Here is a tiny trained network, its code and every weight. The questions are about switching its units off for an input and a target symbol, where a switched-off unit gives its printed mean instead of its output.

import numpy as np


def w(rows, s, z=0):
    codes = np.array(rows[::2]) - 128.0
    scale = np.full(codes.shape[1], s)
    scale[-1] = z or s
    return codes * scale


def f(y):
    return y / 2 * (1 + np.tanh(0.7978845608 * (y + 0.044715 * y**3)))


def softmax(a):
    e = np.exp(a - a.max(-1, keepdims=True))
    return e / e.sum(-1, keepdims=True)


def log_softmax(a):
    a = a - a.max(-1, keepdims=True)
    return a - np.log(np.exp(a).sum(-1, keepdims=True))


def net(x, mask):
    ids = ['ΓΣΨαβδεζηθλμτω'.index(c) for c in x.split()]
    T = len(ids)
    res = E[ids] + P[:T]
    r = res
    for j in range(2):
        rows = slice(2 * j, 2 * j + 2)
        q, k, v = (r @ M[0][rows].T for M in (Q, K, V))
        z = softmax(np.where(np.tri(T) > 0, q @ k.T / 2**0.5, -1e9)) @ v
        o = O[0][rows]
        res = res + np.where(mask[j], z, o[:, -1]) @ o[:, :-1]
    y = f(res @ A[0][:, :-1].T + A[0][:, -1])
    res = res + np.where(mask[2:14], y, B[0][:, -1]) @ B[0][:, :-1]
    return log_softmax(res[-1] @ U[:, :-1].T + U[:, -1])


Q, K, V, O, A, B = {}, {}, {}, {}, {}, {}
E = w([
[38,100,119,246],'Γ',
[120,249,131,91],'Σ',
[139,157,251,142],'Ψ',
[24,95,45,73],'α',
[147,156,131,38],'β',
[160,136,30,146],'δ',
[115,107,171,156],'ε',
[140,201,89,161],'ζ',
[175,142,97,203],'η',
[106,176,157,188],'θ',
[44,109,44,181],'λ',
[110,182,89,100],'μ',
[116,82,131,104],'τ',
[121,130,53,57],'ω',
],0.016)
P = w([
[118,91,99,126],'0',
[164,99,187,223],'1',
[139,238,103,117],'2',
[111,92,121,98],'3',
[164,93,184,217],'4',
[123,252,114,115],'5',
[114,105,127,88],'6',
],0.011)
Q[0] = w([
[114,185,153,190],'h1',
[81,7,26,82],'h1',
[33,2,128,160],'h2',
[197,92,185,128],'h2',
],0.0071)
K[0] = w([
[115,162,210,16],'h1',
[167,127,3,156],'h1',
[195,210,40,140],'h2',
[254,242,162,16],'h2',
],0.0041)
V[0] = w([
[132,94,249,108],'h1',
[124,63,124,70],'h1',
[253,146,180,123],'h2',
[196,3,156,9],'h2',
],0.0055)
O[0] = w([
[128,167,209,138,21],'h1',
[1,125,219,131,89],'h1',
[222,132,190,102,41],'h2',
[165,95,99,48,3],'h2',
],0.0052,0.0035)
A[0] = w([
[84,125,89,58,76],'n1',
[62,54,167,129,233],'n2',
[76,180,123,131,173],'n3',
[117,180,173,24,45],'n4',
[103,73,46,44,191],'n5',
[128,70,183,228,169],'n6',
[86,40,142,181,115],'n7',
[112,43,87,163,145],'n8',
[209,50,136,119,255],'n9',
[168,159,78,161,237],'n10',
[159,70,210,203,70],'n11',
[250,203,177,69,196],'n12',
],0.011,0.0048)
B[0] = w([
[132,211,136,149,168],'n1',
[236,163,123,55,187],'n2',
[145,138,124,179,194],'n3',
[62,115,84,223,149],'n4',
[60,175,201,99,245],'n5',
[168,178,55,131,216],'n6',
[136,118,97,79,187],'n7',
[101,58,108,75,216],'n8',
[212,62,161,154,170],'n9',
[97,77,165,161,255],'n10',
[109,246,116,122,172],'n11',
[129,70,192,87,199],'n12',
],0.011,0.0081)
U = w([
[138,180,89,203,176],'Γ',
[212,124,124,63,159],'Σ',
[108,118,254,128,184],'Ψ',
[94,235,125,158,117],'α',
[66,13,163,94,158],'β',
[125,120,132,164,230],'δ',
[195,13,101,173,102],'ε',
[192,199,207,101,90],'ζ',
[206,38,195,45,114],'η',
[145,217,124,88,105],'θ',
[63,170,135,233,131],'λ',
[148,95,29,87,95],'μ',
[87,83,90,37,118],'τ',
[122,223,77,64,2],'ω',
],0.0078,0.0039)

Each question gives the input, a string of symbols that net reads in full, and the target symbol t.
The units are the heads (2 rows each of Q, K, V and O) and the neurons (one row each of A and B). Each row of codes is followed by its name. A weight is (code - 128) times the scale printed after its matrix; where a second scale follows, it is the last column's (O, A, B and U).
mask holds one flag per unit, heads first, then neurons. A switched-off unit (its flag False) gives its mean, the last column of its rows in O or B, instead of its output. The means were averaged over made-up inputs and are rounded, as every weight is.
A unit's drop is (log p(t) with every unit on - log p(t) with that unit switched off) / (log p(t) with every unit on - log p(t) with every unit switched off).
The circuit of an input: a set's keep is (log p(t) with only the set's units on - log p(t) with every unit switched off) / (log p(t) with every unit on - log p(t) with every unit switched off). Starting from the 12 units with the biggest drops (on a tie, the unit counted first), units are removed one at a time, each time the one whose removal leaves the highest keep (on an exact tie, the one counted first), for as long as the keep stays at least 0.8.
units of the circuit, in order: the units of the circuit, biggest drop first
most important unit: the unit with the biggest drop
k most important neurons: the k neurons with the biggest drops, biggest first
heads that matter: for each layer, one digit per head in row order, 1 if its drop is at least 0.15 and else 0, layers parted by /
input δ ω δ δ λ β α, target ω: units of the circuit, in order	(n1 n10)
input δ α Ψ ζ α, target τ: heads that matter	00
input Σ λ ζ α, target ω: units of the circuit, in order	(n1 n2)
input η λ η, target λ: units of the circuit, in order	(n2 n10)
input Γ λ δ, target λ: 2 most important neurons	(n10 n2)
input Ψ δ Ψ α ε Γ, target Γ: units of the circuit, in order	(n5 n6 n3)
input λ λ θ, target λ: units of the circuit, in order	(h2 n2 n3)
input θ δ ζ Γ λ β, target λ: units of the circuit, in order	(n4 n2)
input Ψ η ε λ τ Ψ Ψ, target ζ: units of the circuit, in order	(n10 n8 n2)
input θ β Γ ε β δ τ, target η: units of the circuit, in order	(n9 n2)
input Ψ δ Ψ, target Ψ: units of the circuit, in order	(n12 n2)
input λ α Σ ε, target Σ: units of the circuit, in order	(n2 n5 n10)
input Γ δ η η, target ε: units of the circuit, in order	(n5 n9 n11)
input λ Γ θ β η, target Γ: units of the circuit, in order	(n11 n6 n5)
input δ ω Ψ Ψ, target ζ: heads that matter	10
input δ δ δ β, target Ψ: 2 most important neurons	(n5 n6)
input ω δ ζ λ δ μ, target λ: heads that matter	00
input λ δ ω ω λ η, target λ: heads that matter	01
input ε β ζ η η, target Γ: 4 most important neurons	(n11 n6 n5 n2)
input ε θ μ β λ Σ, target λ: most important unit	n4
input η β β Σ β, target η: 2 most important neurons	(n12 n9)
input Γ τ ε ζ δ, target ε: 2 most important neurons	(n5 n9)
input ε Γ λ λ μ τ η, target ε: 4 most important neurons	(n5 n11 n1 n9)
